Here is a tiny trained network, its code and every weight. The questions are about switching its units off for an input and a class, where a switched-off unit gives its printed mean instead of its output.

import numpy as np


def w(rows, s, z=0):
    codes = np.array(rows[::2]) - 128.0
    scale = np.full(codes.shape[1], s)
    scale[-1] = z or s
    return codes * scale


def f(y):
    return np.maximum(y, 0)


def log_softmax(a):
    a = a - a.max(-1, keepdims=True)
    return a - np.log(np.exp(a).sum(-1, keepdims=True))


def net(x, mask):
    res = np.array(x, float).reshape(1, 3) / 4 @ E
    y = f(res @ A[0][:, :-1].T + A[0][:, -1])
    res = res + np.where(mask, y, B[0][:, -1]) @ B[0][:, :-1]
    return log_softmax(res[-1] @ U[:, :-1].T + U[:, -1])


A, B = {}, {}
E = w([
[176,59,153,142,129,236,171],'x0',
[157,176,226,174,33,187,100],'x1',
[200,134,211,93,255,175,62],'x2',
],0.01)
A[0] = w([
[125,112,136,152,111,98,166,254],'n1',
[140,164,137,163,14,143,121,89],'n2',
[174,48,162,100,139,178,150,91],'n3',
[123,77,66,85,228,122,119,98],'n4',
[163,186,208,149,96,175,53,139],'n5',
[156,124,150,104,130,170,118,234],'n6',
[162,60,74,128,107,62,173,119],'n7',
[137,231,104,108,110,71,91,100],'n8',
[172,150,188,87,246,158,17,78],'n9',
[132,218,146,84,128,54,61,103],'n10',
[156,74,126,128,95,206,219,102],'n11',
],0.011,0.0084)
B[0] = w([
[220,141,49,108,113,7,98,196],'n1',
[58,151,107,68,182,145,182,188],'n2',
[93,107,125,212,137,133,109,180],'n3',
[130,135,198,128,205,131,172,212],'n4',
[123,122,140,107,226,115,192,207],'n5',
[148,137,115,119,162,34,101,199],'n6',
[49,163,108,87,162,143,163,179],'n7',
[84,87,121,181,142,147,85,171],'n8',
[71,157,21,84,23,116,147,248],'n9',
[129,68,125,206,164,150,96,181],'n10',
[68,101,96,182,136,141,54,187],'n11',
],0.014,0.016)
U = w([
[94,174,67,91,62,118,145,160],'0',
[114,59,133,255,181,150,16,89],'1',
[137,153,174,78,242,142,213,107],'2',
[245,151,118,104,148,50,64,253],'3',
[207,148,183,117,96,171,98,71],'4',
],0.0089,0.0045)

Each question gives the input, the list of numbers given to net, and the class t.
The units are the neurons (one row each of A and B). Each row of codes is followed by its name. A weight is (code - 128) times the scale printed after its matrix; where a second scale follows, it is the last column's (A, B and U).
mask holds one flag per neuron, in row order. A switched-off neuron (its flag False) gives its mean, the last column of its row in B, instead of its output. The means were averaged over made-up inputs and are rounded, as every weight is.
A unit's drop is (log p(t) with every unit on - log p(t) with that unit switched off) / (log p(t) with every unit on - log p(t) with every unit switched off).
The circuit of an input: a set's keep is (log p(t) with only the set's units on - log p(t) with every unit switched off) / (log p(t) with every unit on - log p(t) with every unit switched off). Starting from all 11 units, units are removed one at a time, each time the one whose removal leaves the highest keep (on an exact tie, the one counted first), for as long as the keep stays at least 0.8.
units of the circuit, in order: the units of the circuit, biggest drop first
most important unit: the unit with the biggest drop
k most important neurons: the k neurons with the biggest drops, biggest first
drop when u is switched off: that unit's drop, to one decimal
input [-2,-8,-4], class 2: most important unit -> n9
input [-3,-3,-3], class 3: units of the circuit, in order -> n9; n1
input [-3,7,-6], class 2: units of the circuit, in order -> n9; n2
input [6,-3,-1], class 1: 2 most important neurons -> n9; n11
input [-5,8,-7], class 2: units of the circuit, in order -> n2; n9
input [0,-5,-4], class 2: 2 most important neurons -> n9; n7
input [2,3,0], class 3: 2 most important neurons -> n4; n9
input [7,5,3], class 1: 2 most important neurons -> n11; n3
input [0,3,-1], class 3: 4 most important neurons -> n9; n4; n7; n1
input [-5,-3,-2], class 1: 2 most important neurons -> n9; n8
input [1,-3,3], class 3: 3 most important neurons -> n2; n5; n7
input [3,1,-3], class 3: 2 most important neurons -> n9; n1
input [1,6,8], class 0: 2 most important neurons -> n9; n4
input [0,-6,7], class 0: units of the circuit, in order -> n9
input [-4,-7,7], class 0: 3 most important neurons -> n9; n5; n2
input [1,8,-4], class 2: 3 most important neurons -> n9; n2; n5
input [3,7,8], class 0: 2 most important neurons -> n9; n4
input [-7,2,4], class 1: 2 most important neurons -> n10; n8
input [-2,1,1], class 3: drop when n3 is switched off -> 0.2
input [8,1,5], class 1: units of the circuit, in order -> n3
input [5,-2,3], class 1: drop when n1 is switched off -> 0.1
input [0,-3,0], class 3: drop when n2 is switched off -> 0.8
